Below is a small trained network, with its code and all its weights. Each question gives an input and a class and asks what happens when units are switched off, that is, made to give their printed mean instead of their output.

import numpy as np


def w(rows, s, z=0):
    codes = np.array(rows[::2]) - 128.0
    scale = np.full(codes.shape[1], s)
    scale[-1] = z or s
    return codes * scale


def f(y):
    return np.maximum(y, 0)


def log_softmax(a):
    a = a - a.max(-1, keepdims=True)
    return a - np.log(np.exp(a).sum(-1, keepdims=True))


def net(x, mask):
    res = np.array(x, float).reshape(1, 5) / 4 @ E
    y = f(res @ A[0][:, :-1].T + A[0][:, -1])
    res = res + np.where(mask, y, B[0][:, -1]) @ B[0][:, :-1]
    return log_softmax(res[-1] @ U[:, :-1].T + U[:, -1])


A, B = {}, {}
E = w([
[23,74,44,87,134,2,165,75,124,192],'x0',
[94,78,56,221,186,104,32,136,80,30],'x1',
[208,83,121,231,177,116,72,19,253,248],'x2',
[52,213,205,81,229,145,62,41,69,158],'x3',
[128,127,130,128,135,128,126,133,127,132],'x4',
],0.0048)
A[0] = w([
[106,81,73,203,194,108,46,125,106,72,4],'n1',
[96,180,169,100,186,137,93,82,100,139,45],'n2',
[84,190,164,95,186,140,100,85,92,138,54],'n3',
[154,140,137,196,149,178,54,159,107,65,130],'n4',
[78,185,167,94,185,136,106,91,84,123,49],'n5',
[147,60,63,139,55,97,180,191,165,106,91],'n6',
[108,110,96,169,168,113,73,113,100,86,230],'n7',
[93,156,130,87,109,151,149,188,71,68,30],'n8',
[230,168,190,186,145,214,82,135,170,118,130],'n9',
[63,44,33,110,113,22,162,91,157,177,168],'n10',
[112,170,179,123,202,139,74,74,123,153,68],'n11',
[198,98,135,236,175,132,64,27,254,236,58],'n12',
[85,154,144,74,116,142,146,174,64,68,35],'n13',
[167,72,73,158,63,114,181,182,167,117,66],'n14',
[167,81,90,139,59,129,171,194,160,98,27],'n15',
[19,88,58,88,166,27,151,60,103,178,115],'n16',
[124,87,82,198,172,114,60,122,128,93,215],'n17',
[61,174,160,71,182,116,116,79,90,146,152],'n18',
[134,181,208,51,124,131,177,92,146,209,113],'n19',
[103,90,68,166,149,99,81,153,78,62,171],'n20',
[186,130,170,72,62,140,203,136,187,195,90],'n21',
],0.0054,0.0041)
B[0] = w([
[46,166,31,28,1,188,190,37,141,141,171],'n1',
[195,47,111,174,45,72,66,73,135,115,158],'n2',
[196,55,127,181,52,74,71,79,136,111,165],'n3',
[92,177,191,92,89,184,149,124,188,104,185],'n4',
[204,59,118,180,57,77,63,82,135,108,166],'n5',
[199,94,163,194,66,101,69,63,138,144,185],'n6',
[82,176,161,138,94,151,182,85,142,189,221],'n7',
[82,50,86,55,191,44,192,172,50,49,172],'n8',
[134,138,202,68,164,155,97,193,177,35,203],'n9',
[151,170,217,90,176,184,83,198,202,49,243],'n10',
[191,50,119,167,63,65,92,67,100,109,164],'n11',
[61,13,63,21,196,17,231,204,12,18,254],'n12',
[102,43,66,66,172,48,183,171,52,51,176],'n13',
[194,70,164,180,59,83,67,66,134,118,175],'n14',
[207,41,107,198,30,62,54,38,121,140,159],'n15',
[165,160,211,81,171,189,55,200,206,35,231],'n16',
[72,176,155,116,85,156,188,81,137,175,225],'n17',
[180,93,174,191,75,86,100,87,139,139,202],'n18',
[58,175,96,88,34,179,181,58,149,155,189],'n19',
[84,175,154,120,79,157,177,77,146,171,209],'n20',
[61,174,77,75,39,188,172,74,156,145,191],'n21',
],0.0059,0.0062)
U = w([
[92,11,19,57,208,11,218,202,16,63,50],'0',
[247,47,117,250,60,54,8,42,130,163,28],'1',
[107,170,178,147,140,137,171,136,140,153,253],'2',
[37,234,57,83,48,224,207,43,165,197,4],'3',
[175,195,219,90,198,210,22,239,220,52,27],'4',
[151,247,55,233,244,165,97,206,100,255,208],'5',
],0.007)

Each question gives the input, the list of numbers given to net, and the class t.
The units are the neurons (one row each of A and B). Each row of codes is followed by its name. A weight is (code - 128) times the scale printed after its matrix; where a second scale follows, it is the last column's (A, B and U).
mask holds one flag per neuron, in row order. A switched-off neuron (its flag False) gives its mean, the last column of its row in B, instead of its output. The means were averaged over made-up inputs and are rounded, as every weight is.
A unit's drop is (log p(t) with every unit on - log p(t) with that unit switched off) / (log p(t) with every unit on - log p(t) with every unit switched off).
The circuit of an input: a set's keep is (log p(t) with only the set's units on - log p(t) with every unit switched off) / (log p(t) with every unit on - log p(t) with every unit switched off). Starting from the 12 units with the biggest drops (on a tie, the unit counted first), units are removed one at a time, each time the one whose removal leaves the highest keep (on an exact tie, the one counted first), for as long as the keep stays at least 0.8.
circuit, biggest first: the units of the circuit, biggest drop first
unit that matters most: the unit with the biggest drop
k most important neurons: the k neurons with the biggest drops, biggest first
drop when u is switched off: that unit's drop, to one decimal
input [-5,2,-8,7,1], class 0: circuit, biggest first -> n13
input [6,-1,3,3,4], class 4: circuit, biggest first -> n16, n10
input [-4,-4,-8,7,-1], class 0: 2 most important neurons -> n13, n8
input [-1,7,2,5,3], class 3: circuit, biggest first -> n1, n17
input [-5,-7,-3,-1,-5], class 3: circuit, biggest first -> n21, n19
input [-1,8,-7,-4,-7], class 3: circuit, biggest first -> n12, n20
input [6,2,-6,-8,2], class 1: circuit, biggest first -> n6, n12
input [-2,-8,3,1,-1], class 3: 2 most important neurons -> n19, n21
input [-6,-6,-4,-4,-1], class 3: 2 most important neurons -> n21, n12
input [7,7,-1,6,-7], class 2: circuit, biggest first -> n16, n7
input [4,7,-3,0,2], class 3: circuit, biggest first -> n1, n12
input [2,6,-6,-3,7], class 2: 3 most important neurons -> n12, n20, n7
input [6,-1,-7,-8,0], class 1: circuit, biggest first -> n6, n15
input [4,0,7,-1,3], class 0: circuit, biggest first -> n12
input [8,2,-1,1,-5], class 4: circuit, biggest first -> n16, n10
input [7,-8,3,-8,-8], class 1: 2 most important neurons -> n6, n14
input [8,-3,-7,-4,-3], class 4: circuit, biggest first -> n10, n16
input [-5,8,7,1,-2], class 3: 2 most important neurons -> n1, n17
input [8,-2,3,-6,-2], class 4: 2 most important neurons -> n10, n16
input [-8,-8,-5,-5,2], class 3: unit that matters most -> n21
input [-3,1,6,6,-5], class 0: drop when n12 is switched off -> 1.2
input [7,-8,-5,8,-1], class 1: drop when n18 is switched off -> 0.3
input [3,-5,7,6,5], class 0: drop when n13 is switched off -> 0.0
